Below are the code and all the weights of a small trained network. Each question names an input and a target symbol and asks about switching units off, where a switched-off unit gives its printed mean instead of its output.

import numpy as np


def w(rows, s, z=0):
    codes = np.array(rows[::2]) - 128.0
    scale = np.full(codes.shape[1], s)
    scale[-1] = z or s
    return codes * scale


def f(y):
    return y / 2 * (1 + np.tanh(0.7978845608 * (y + 0.044715 * y**3)))


def softmax(a):
    e = np.exp(a - a.max(-1, keepdims=True))
    return e / e.sum(-1, keepdims=True)


def log_softmax(a):
    a = a - a.max(-1, keepdims=True)
    return a - np.log(np.exp(a).sum(-1, keepdims=True))


def net(x, mask):
    ids = ['αβγδηθλμξπσφψω'.index(c) for c in x.split()]
    T = len(ids)
    res = E[ids] + P[:T]
    u = 0
    for l in range(3):
        q, k, v = (res @ M[l].T for M in (Q, K, V))
        z = softmax(np.where(np.tri(T) > 0, q @ k.T / 2**0.5, -1e9)) @ v
        res = res + np.where(mask[u], z, O[l][:, -1]) @ O[l][:, :-1]
        u += 1
        y = f(res @ A[l][:, :-1].T + A[l][:, -1])
        res = res + np.where(mask[u : u + 8], y, B[l][:, -1]) @ B[l][:, :-1]
        u += 8
    return log_softmax(res[-1] @ U[:, :-1].T + U[:, -1])


Q, K, V, O, A, B = {}, {}, {}, {}, {}, {}
E = w([
[120,32,135],'α',
[140,104,188],'β',
[135,111,165],'γ',
[144,156,134],'δ',
[127,92,150],'η',
[114,102,90],'θ',
[104,48,82],'λ',
[113,74,116],'μ',
[115,94,106],'ξ',
[160,182,155],'π',
[138,142,127],'σ',
[128,134,106],'φ',
[163,128,254],'ψ',
[109,21,101],'ω',
],0.0074)
P = w([
[143,124,107],'0',
[134,117,227],'1',
[80,172,117],'2',
[107,116,243],'3',
[198,137,88],'4',
[93,106,255],'5',
[224,149,55],'6',
[93,123,250],'7',
[223,101,214],'8',
],0.0087)
Q[0] = w([
[44,172,100],'L0H0',
[7,223,66],'L0H0',
],0.012)
K[0] = w([
[113,99,173],'L0H0',
[48,116,250],'L0H0',
],0.015)
V[0] = w([
[144,39,207],'L0H0',
[236,71,254],'L0H0',
],0.0064)
O[0] = w([
[84,199,154,188],'L0H0',
[2,182,134,252],'L0H0',
],0.0066,0.0013)
A[0] = w([
[255,80,130,122],'L0N0',
[131,90,91,142],'L0N1',
[90,231,27,87],'L0N2',
[149,118,163,153],'L0N3',
[143,249,81,242],'L0N4',
[76,55,141,1],'L0N5',
[65,36,1,27],'L0N6',
[177,121,193,253],'L0N7',
],0.0085,0.0016)
B[0] = w([
[171,249,97,197],'L0N0',
[107,143,89,126],'L0N1',
[202,114,136,132],'L0N2',
[112,127,105,172],'L0N3',
[135,26,173,149],'L0N4',
[139,212,188,139],'L0N5',
[53,220,90,126],'L0N6',
[88,86,66,252],'L0N7',
],0.015,0.0029)
Q[1] = w([
[26,208,148],'L1H0',
[251,225,255],'L1H0',
],0.0029)
K[1] = w([
[241,95,175],'L1H0',
[92,254,190],'L1H0',
],0.0044)
V[1] = w([
[122,49,144],'L1H0',
[183,120,1],'L1H0',
],0.0082)
O[1] = w([
[103,162,171,211],'L1H0',
[46,2,119,3],'L1H0',
],0.0068,0.0018)
A[1] = w([
[38,96,169,240],'L1N0',
[49,202,131,148],'L1N1',
[95,40,49,121],'L1N2',
[155,118,124,65],'L1N3',
[109,137,111,66],'L1N4',
[217,129,119,153],'L1N5',
[228,22,75,97],'L1N6',
[1,53,175,2],'L1N7',
],0.0099,0.0035)
B[1] = w([
[173,1,135,254],'L1N0',
[198,81,93,179],'L1N1',
[51,83,112,129],'L1N2',
[129,166,152,110],'L1N3',
[159,149,113,110],'L1N4',
[71,175,107,173],'L1N5',
[100,173,238,156],'L1N6',
[192,241,129,185],'L1N7',
],0.015,0.0045)
Q[2] = w([
[1,190,108],'L2H0',
[196,66,201],'L2H0',
],0.0084)
K[2] = w([
[254,182,115],'L2H0',
[40,62,76],'L2H0',
],0.0095)
V[2] = w([
[247,135,84],'L2H0',
[99,105,3],'L2H0',
],0.018)
O[2] = w([
[3,113,187,75],'L2H0',
[154,183,251,255],'L2H0',
],0.015,0.0057)
A[2] = w([
[113,66,176,155],'L2N0',
[66,92,122,57],'L2N1',
[149,224,139,117],'L2N2',
[75,190,77,147],'L2N3',
[119,63,103,3],'L2N4',
[116,160,188,151],'L2N5',
[115,115,129,115],'L2N6',
[98,6,138,146],'L2N7',
],0.014,0.0067)
B[2] = w([
[177,100,130,197],'L2N0',
[66,56,165,157],'L2N1',
[64,227,109,208],'L2N2',
[198,153,137,181],'L2N3',
[7,112,35,153],'L2N4',
[104,55,84,250],'L2N5',
[73,120,174,130],'L2N6',
[158,212,212,173],'L2N7',
],0.021,0.02)
U = w([
[149,14,138,120],'α',
[138,141,184,91],'β',
[177,127,160,165],'γ',
[159,65,20,111],'δ',
[182,70,141,205],'η',
[89,209,92,16],'θ',
[20,145,75,46],'λ',
[109,103,89,254],'μ',
[99,179,90,212],'ξ',
[99,111,3,55],'π',
[200,65,60,124],'σ',
[196,178,72,114],'φ',
[72,131,181,90],'ψ',
[57,15,78,109],'ω',
],0.0048,0.0043)

Each question gives the input, a string of symbols that net reads in full, and the target symbol t.
The units are the heads (2 rows each of Q, K, V and O) and the neurons (one row each of A and B). Each row of codes is followed by its name. A weight is (code - 128) times the scale printed after its matrix; where a second scale follows, it is the last column's (O, A, B and U).
mask holds one flag per unit, layer by layer, with each layer's heads first. A switched-off unit (its flag False) gives its mean, the last column of its rows in O or B, instead of its output. The means were averaged over made-up inputs and are rounded, as every weight is.
A unit's drop is (log p(t) with every unit on - log p(t) with that unit switched off) / (log p(t) with every unit on - log p(t) with every unit switched off).
most important unit: the unit with the biggest drop
top k neurons: the k neurons with the biggest drops, biggest first
k most important neurons of layer l: the k neurons of layer l with the biggest drops, biggest first
input ω δ σ λ, target ω: top 3 neurons : L2N5, L1N2, L0N6
input λ φ ω φ σ λ, target λ: top 3 neurons : L2N2, L1N2, L0N6
input π ψ φ δ η σ, target π: top 2 neurons : L1N6, L1N7
input β γ β θ δ φ, target β: most important unit : L2N7
input λ λ λ α, target λ: top 2 neurons : L2N2, L1N2
input ω φ ψ η, target ω: 2 most important neurons of layer 2 : L2N5, L2N2
input η σ λ μ, target η: top 3 neurons : L2N2, L0N7, L1N2
input σ α β β β ω λ ψ, target σ: 3 most important neurons of layer 1 : L1N2, L1N6, L1N7
input ω ω φ μ ω μ γ, target ω: top 4 neurons : L0N4, L2N5, L0N6, L1N1
input φ β α μ ξ λ, target φ: top 2 neurons : L1N7, L1N6
input λ λ θ η π α φ η μ, target φ: top 2 neurons : L0N0, L2N5
input φ θ ψ η ψ η φ, target ψ: 3 most important neurons of layer 1 : L1N7, L1N5, L1N0
input π σ ξ, target π: top 2 neurons : L1N6, L0N5
input λ φ ω ψ β φ α φ φ, target α: 3 most important neurons of layer 1 : L1N0, L1N7, L1N6
input π θ ω η ω η λ ω, target π: top 4 neurons : L1N7, L0N5, L1N6, L2N4
input φ δ ω λ γ φ, target φ: 4 most important neurons of layer 1 : L1N7, L1N6, L1N2, L1N0
input β α ω φ, target β: top 2 neurons : L2N7, L2N5
input θ α ω φ μ, target ω: top 4 neurons : L1N7, L0N7, L1N0, L1N1
input θ ξ ω ξ, target θ: top 2 neurons : L1N2, L2N2
input ω φ ω π φ ψ, target ω: top 3 neurons : L2N5, L0N6, L1N2
input ξ π δ λ λ ψ ω α γ, target ω: 2 most important neurons of layer 1 : L1N0, L1N1
input π λ ω λ ξ, target ω: 2 most important neurons of layer 0 : L0N5, L0N7
input ψ δ μ γ σ ω φ φ φ, target φ: 3 most important neurons of layer 1 : L1N5, L1N0, L1N6
input δ π θ ψ, target δ: most important unit : L1H0
input π φ φ α, target π: 2 most important neurons of layer 2 : L2N4, L2N2
input α θ α γ ω λ α, target ω: most important unit : L2H0
input π δ γ ω ψ β β, target ψ: 2 most important neurons of layer 0 : L0N0, L0N5
input γ λ β, target γ: 2 most important neurons of layer 0 : L0N0, L0N7
